Below is a small trained network, with its code and all its weights. Each question gives an input and a class and asks what happens when units are switched off, that is, made to give their printed mean instead of their output.

import numpy as np


def w(rows, s, z=0):
    codes = np.array(rows[::2]) - 128.0
    scale = np.full(codes.shape[1], s)
    scale[-1] = z or s
    return codes * scale


def f(y):
    return y / 2 * (1 + np.tanh(0.7978845608 * (y + 0.044715 * y**3)))


def log_softmax(a):
    a = a - a.max(-1, keepdims=True)
    return a - np.log(np.exp(a).sum(-1, keepdims=True))


def net(x, mask):
    res = np.array(x, float).reshape(1, 3) / 4 @ E
    y = f(res @ A[0][:, :-1].T + A[0][:, -1])
    res = res + np.where(mask, y, B[0][:, -1]) @ B[0][:, :-1]
    return log_softmax(res[-1] @ U[:, :-1].T + U[:, -1])


A, B = {}, {}
E = w([
[194,68,223,126,147,9,31],'x0',
[159,91,241,166,232,134,94],'x1',
[44,78,108,35,106,181,105],'x2',
],0.011)
A[0] = w([
[78,65,131,62,41,62,100,120],'neuron 0',
[71,151,102,130,167,200,88,148],'neuron 1',
[219,103,202,202,165,109,111,255],'neuron 2',
[63,93,145,15,50,122,42,127],'neuron 3',
[166,164,120,105,121,136,111,124],'neuron 4',
[85,63,112,174,227,136,197,108],'neuron 5',
[102,151,136,249,109,148,95,127],'neuron 6',
[31,129,173,93,223,254,136,111],'neuron 7',
[44,166,102,66,77,215,99,34],'neuron 8',
[86,162,213,127,130,159,172,111],'neuron 9',
[148,149,40,154,89,106,197,77],'neuron 10',
[164,171,89,25,85,99,48,120],'neuron 11',
[183,164,200,164,170,49,125,210],'neuron 12',
[49,93,95,94,106,123,192,18],'neuron 13',
[124,79,237,70,248,120,61,142],'neuron 14',
],0.0077,0.0053)
B[0] = w([
[86,98,91,139,124,144,168,191],'neuron 0',
[188,82,91,129,125,80,112,170],'neuron 1',
[232,179,224,176,143,106,101,249],'neuron 2',
[102,152,77,107,123,145,190,211],'neuron 3',
[102,154,125,88,137,154,131,129],'neuron 4',
[133,60,111,63,154,101,143,156],'neuron 5',
[84,93,121,86,82,104,83,149],'neuron 6',
[78,150,90,102,75,103,182,202],'neuron 7',
[153,155,175,185,155,85,121,194],'neuron 8',
[120,117,86,126,138,120,119,143],'neuron 9',
[120,62,203,86,174,124,65,173],'neuron 10',
[132,133,98,113,173,138,187,172],'neuron 11',
[151,124,164,145,110,232,2,229],'neuron 12',
[192,111,164,149,125,112,85,161],'neuron 13',
[179,172,199,208,142,152,50,234],'neuron 14',
],0.0087,0.013)
U = w([
[164,52,232,187,165,153,54,253],'0',
[14,65,3,51,50,135,231,3],'1',
],0.0062,0.00043)

Each question gives the input, the list of numbers given to net, and the class t.
The units are the neurons (one row each of A and B). Each row of codes is followed by its name. A weight is (code - 128) times the scale printed after its matrix; where a second scale follows, it is the last column's (A, B and U).
mask holds one flag per neuron, in row order. A switched-off neuron (its flag False) gives its mean, the last column of its row in B, instead of its output. The means were averaged over made-up inputs and are rounded, as every weight is.
A unit's drop is (log p(t) with every unit on - log p(t) with that unit switched off) / (log p(t) with every unit on - log p(t) with every unit switched off).
The circuit of an input: a set's keep is (log p(t) with only the set's units on - log p(t) with every unit switched off) / (log p(t) with every unit on - log p(t) with every unit switched off). Starting from the 12 units with the biggest drops (on a tie, the unit counted first), units are removed one at a time, each time the one whose removal leaves the highest keep (on an exact tie, the one counted first), for as long as the keep stays at least 0.8.
units of the circuit, in order: the units of the circuit, biggest drop first
k most important neurons: the k neurons with the biggest drops, biggest first
drop when u is switched off: that unit's drop, to one decimal
input [-4,-5,-8], class 1: units of the circuit, in order	neuron 2
input [-6,-8,-1], class 0: 2 most important neurons	neuron 10; neuron 8
input [0,-2,0], class 1: units of the circuit, in order	neuron 2; neuron 14
input [1,-7,-4], class 1: 2 most important neurons	neuron 2; neuron 14
input [-1,-7,-2], class 1: 3 most important neurons	neuron 2; neuron 14; neuron 12
input [-4,-8,0], class 0: 3 most important neurons	neuron 10; neuron 8; neuron 13
input [-8,-7,-3], class 0: 2 most important neurons	neuron 10; neuron 8
input [1,-4,-2], class 1: drop when neuron 8 is switched off	0.1
input [-7,-8,-5], class 0: drop when neuron 13 is switched off	0.1
input [-8,-8,-4], class 0: drop when neuron 10 is switched off	0.6
